Below are the code and all the weights of a small trained network. Each question names an input and a target symbol and asks about switching units off, where a switched-off unit gives its printed mean instead of its output.

import numpy as np


def w(rows, s, z=0):
    codes = np.array(rows[::2]) - 128.0
    scale = np.full(codes.shape[1], s)
    scale[-1] = z or s
    return codes * scale


def f(y):
    return np.maximum(y, 0)


def softmax(a):
    e = np.exp(a - a.max(-1, keepdims=True))
    return e / e.sum(-1, keepdims=True)


def log_softmax(a):
    a = a - a.max(-1, keepdims=True)
    return a - np.log(np.exp(a).sum(-1, keepdims=True))


def net(x, mask):
    ids = ['ΔΛΞΦαβγεζηθμπστψ'.index(c) for c in x.split()]
    T = len(ids)
    res = E[ids] + P[:T]
    q, k, v = (res @ M[0].T for M in (Q, K, V))
    z = softmax(np.where(np.tri(T) > 0, q @ k.T / 3**0.5, -1e9)) @ v
    res = res + np.where(mask[0], z, O[0][:, -1]) @ O[0][:, :-1]
    y = f(res @ A[0][:, :-1].T + A[0][:, -1])
    res = res + np.where(mask[1:17], y, B[0][:, -1]) @ B[0][:, :-1]
    return log_softmax(res[-1] @ U[:, :-1].T + U[:, -1])


Q, K, V, O, A, B = {}, {}, {}, {}, {}, {}
E = w([
[78,103,201,144,100,110,124,145,143,117,96,153],'Δ',
[150,120,123,178,132,103,58,128,103,117,124,147],'Λ',
[129,144,196,113,138,76,138,126,134,131,94,129],'Ξ',
[109,37,155,163,101,149,68,133,73,142,147,136],'Φ',
[138,62,153,120,117,117,122,131,111,175,167,148],'α',
[109,168,137,201,106,108,173,149,148,102,119,160],'β',
[131,124,120,143,93,137,181,155,117,151,150,165],'γ',
[148,175,154,137,129,105,100,118,98,94,116,167],'ε',
[118,98,133,142,97,138,188,148,103,160,140,182],'ζ',
[117,90,226,86,122,102,146,132,123,179,109,142],'η',
[153,108,159,105,157,110,102,116,62,145,144,103],'θ',
[93,182,168,86,101,96,179,152,139,98,47,180],'μ',
[133,141,89,201,89,67,115,147,123,189,97,169],'π',
[137,50,202,125,208,111,144,187,124,123,102,80],'σ',
[253,74,149,193,176,83,180,105,119,132,116,154],'τ',
[121,195,132,52,97,81,163,64,21,106,98,100],'ψ',
],0.017)
P = w([
[203,122,100,84,129,134,12,44,126,165,65,153],'0',
[92,175,234,190,137,80,100,146,116,150,128,173],'1',
[105,169,232,162,148,60,140,161,134,171,118,144],'2',
[122,135,189,142,113,83,150,152,148,160,139,146],'3',
[124,118,174,140,112,85,166,148,140,157,132,145],'4',
[127,110,161,142,97,95,159,148,135,143,130,156],'5',
[133,100,155,143,105,94,171,154,122,141,112,153],'6',
[145,93,145,130,105,105,187,155,114,129,110,150],'7',
[144,84,134,133,96,110,179,158,96,117,91,148],'8',
[143,66,139,151,96,112,177,153,86,109,93,145],'9',
[150,54,145,145,98,106,182,158,79,100,93,133],'10',
],0.011)
Q[0] = w([
[213,97,92,111,55,128,183,104,26,21,103,61],'H1',
[227,96,216,164,71,43,184,227,3,166,39,136],'H1',
[203,40,186,207,73,67,181,110,70,102,49,241],'H1',
],0.0053)
K[0] = w([
[96,120,84,110,131,215,84,73,226,176,101,160],'H1',
[181,133,51,125,126,157,114,40,114,81,38,108],'H1',
[170,62,82,86,115,188,130,70,122,121,2,103],'H1',
],0.0063)
V[0] = w([
[144,123,211,4,104,151,129,141,102,161,122,5],'H1',
[101,11,210,181,116,158,240,164,217,213,96,184],'H1',
[178,2,93,145,177,172,93,105,66,141,166,90],'H1',
],0.0073)
O[0] = w([
[96,148,11,103,187,27,78,253,8,66,210,221,214],'H1',
[138,233,180,126,161,254,131,206,11,154,38,102,1],'H1',
[233,201,147,18,51,127,54,213,154,113,208,2,227],'H1',
],0.0087,0.0033)
A[0] = w([
[99,123,151,160,121,166,185,151,69,125,107,131,94],'N1',
[170,106,139,176,170,147,98,154,140,126,145,131,139],'N2',
[125,208,135,119,117,254,104,152,114,179,72,65,80],'N3',
[111,178,103,163,94,148,222,116,114,111,194,100,253],'N4',
[97,89,112,157,119,132,168,52,146,129,96,104,108],'N5',
[48,123,146,111,64,147,119,111,97,133,166,125,124],'N6',
[132,127,79,147,82,52,116,240,114,107,137,141,128],'N7',
[179,155,175,119,40,174,117,137,200,152,116,54,191],'N8',
[148,156,117,89,119,192,126,117,155,112,145,89,56],'N9',
[165,141,155,161,104,171,112,174,98,161,79,108,189],'N10',
[126,109,170,92,154,218,99,29,169,113,111,148,123],'N11',
[136,213,100,129,126,107,94,134,63,141,127,151,134],'N12',
[117,86,83,97,86,102,143,115,177,66,173,97,74],'N13',
[123,100,92,92,97,133,91,84,221,125,97,118,179],'N14',
[105,130,130,174,228,158,126,71,52,186,82,160,136],'N15',
[115,94,105,92,137,91,146,113,96,46,97,66,200],'N16',
],0.0088,0.0051)
B[0] = w([
[161,187,65,88,161,138,155,135,206,159,135,130,161],'N1',
[150,96,139,98,119,82,217,176,96,113,69,153,146],'N2',
[251,83,158,148,163,148,136,59,106,82,233,190,154],'N3',
[85,77,214,116,134,34,53,129,100,114,119,147,155],'N4',
[145,92,121,152,182,171,102,105,151,169,222,83,174],'N5',
[237,159,69,127,180,36,138,88,62,106,69,150,142],'N6',
[112,159,149,94,158,176,130,17,115,190,136,79,248],'N7',
[116,135,14,184,192,129,80,125,71,140,51,167,214],'N8',
[51,103,113,73,81,117,96,152,58,112,85,106,140],'N9',
[90,121,154,110,95,206,191,119,94,193,159,185,184],'N10',
[95,231,172,196,108,73,72,168,104,153,176,101,148],'N11',
[130,35,190,164,176,144,125,158,197,148,125,100,175],'N12',
[158,211,130,140,147,173,174,255,109,172,76,124,181],'N13',
[93,92,209,180,102,140,114,200,123,97,162,167,166],'N14',
[156,175,115,26,62,168,69,162,184,131,117,165,180],'N15',
[70,122,120,160,116,107,152,101,145,157,180,180,172],'N16',
],0.0069,0.017)
U = w([
[154,212,128,118,75,116,125,141,161,74,214,98,147],'Δ',
[52,156,73,158,161,140,196,153,98,135,164,150,74],'Λ',
[220,159,141,148,194,128,195,115,131,132,122,157,77],'Ξ',
[30,91,124,105,251,184,151,205,127,155,102,117,106],'Φ',
[101,104,80,70,185,123,70,111,211,108,104,175,62],'α',
[80,97,176,87,151,152,100,110,121,113,199,83,113],'β',
[28,125,127,205,171,144,125,79,118,117,117,78,92],'γ',
[81,66,131,95,137,2,132,44,99,92,92,122,186],'ε',
[114,145,101,160,117,98,125,239,150,100,93,116,52],'ζ',
[83,158,107,156,65,166,156,81,173,219,110,88,97],'η',
[80,145,43,95,152,115,90,152,142,145,60,56,106],'θ',
[116,116,175,106,147,83,89,141,113,180,113,174,225],'μ',
[77,121,116,137,98,134,211,124,103,141,94,120,253],'π',
[107,110,79,136,198,122,96,137,68,87,100,158,9],'σ',
[108,56,214,119,25,114,135,155,129,62,169,144,75],'τ',
[49,159,173,80,38,146,153,176,120,123,85,188,144],'ψ',
],0.0054,0.007)

Each question gives the input, a string of symbols that net reads in full, and the target symbol t.
The units are the heads (3 rows each of Q, K, V and O) and the neurons (one row each of A and B). Each row of codes is followed by its name. A weight is (code - 128) times the scale printed after its matrix; where a second scale follows, it is the last column's (O, A, B and U).
mask holds one flag per unit, heads first, then neurons. A switched-off unit (its flag False) gives its mean, the last column of its rows in O or B, instead of its output. The means were averaged over made-up inputs and are rounded, as every weight is.
A unit's drop is (log p(t) with every unit on - log p(t) with that unit switched off) / (log p(t) with every unit on - log p(t) with every unit switched off).
The circuit of an input: a set's keep is (log p(t) with only the set's units on - log p(t) with every unit switched off) / (log p(t) with every unit on - log p(t) with every unit switched off). Starting from the 12 units with the biggest drops (on a tie, the unit counted first), units are removed one at a time, each time the one whose removal leaves the highest keep (on an exact tie, the one counted first), for as long as the keep stays at least 0.8.
units of the circuit, in order: the units of the circuit, biggest drop first
most important unit: the unit with the biggest drop
top k neurons: the k neurons with the biggest drops, biggest first
drop of u: that unit's drop, to one decimal
input σ Δ α, target β: units of the circuit, in order -> H1, N7, N8
input ε π γ θ ε μ θ σ γ Φ, target τ: units of the circuit, in order -> H1, N14
input γ τ Ξ, target Ξ: units of the circuit, in order -> H1, N3
input Φ θ ε Ξ ψ β τ ψ, target θ: units of the circuit, in order -> H1, N8
input η Φ α, target Φ: units of the circuit, in order -> H1, N12
input Δ η μ α, target ψ: units of the circuit, in order -> H1, N15, N8, N5
input β Λ ζ, target η: units of the circuit, in order -> H1
input σ θ α ψ μ ζ θ Φ ζ Δ ε, target β: units of the circuit, in order -> H1, N7, N8, N12
input τ ζ σ Λ ζ σ θ ζ Λ ε, target σ: top 3 neurons -> N8, N3, N9
input τ η τ Φ ζ γ τ σ Δ σ Λ, target σ: units of the circuit, in order -> N8, H1, N3, N9
input ψ α ψ μ π π Φ μ θ μ ψ, target Λ: units of the circuit, in order -> N13, H1
input π Ξ θ β, target γ: top 3 neurons -> N8, N15, N5
input τ β μ γ τ ε Ξ Ξ Ξ μ Φ, target σ: top 2 neurons -> N8, N3
input Ξ μ ζ ε ψ θ, target ε: top 2 neurons -> N13, N10
input θ μ ε, target Δ: units of the circuit, in order -> H1
input σ π μ η β Ξ Φ θ, target β: top 4 neurons -> N8, N7, N13, N12
input μ ψ ε τ π σ ζ β γ μ, target α: top 2 neurons -> N15, N1
input ψ ψ α Δ μ Φ α γ β, target Λ: top 2 neurons -> N13, N16
input μ α σ ψ γ β Δ, target α: drop of N8 -> -0.1
input α τ ζ Λ ψ, target ε: most important unit -> N4
input Δ τ μ η η, target ψ: drop of N15 -> 0.3
input μ α ζ β μ, target α: drop of N5 -> 0.2
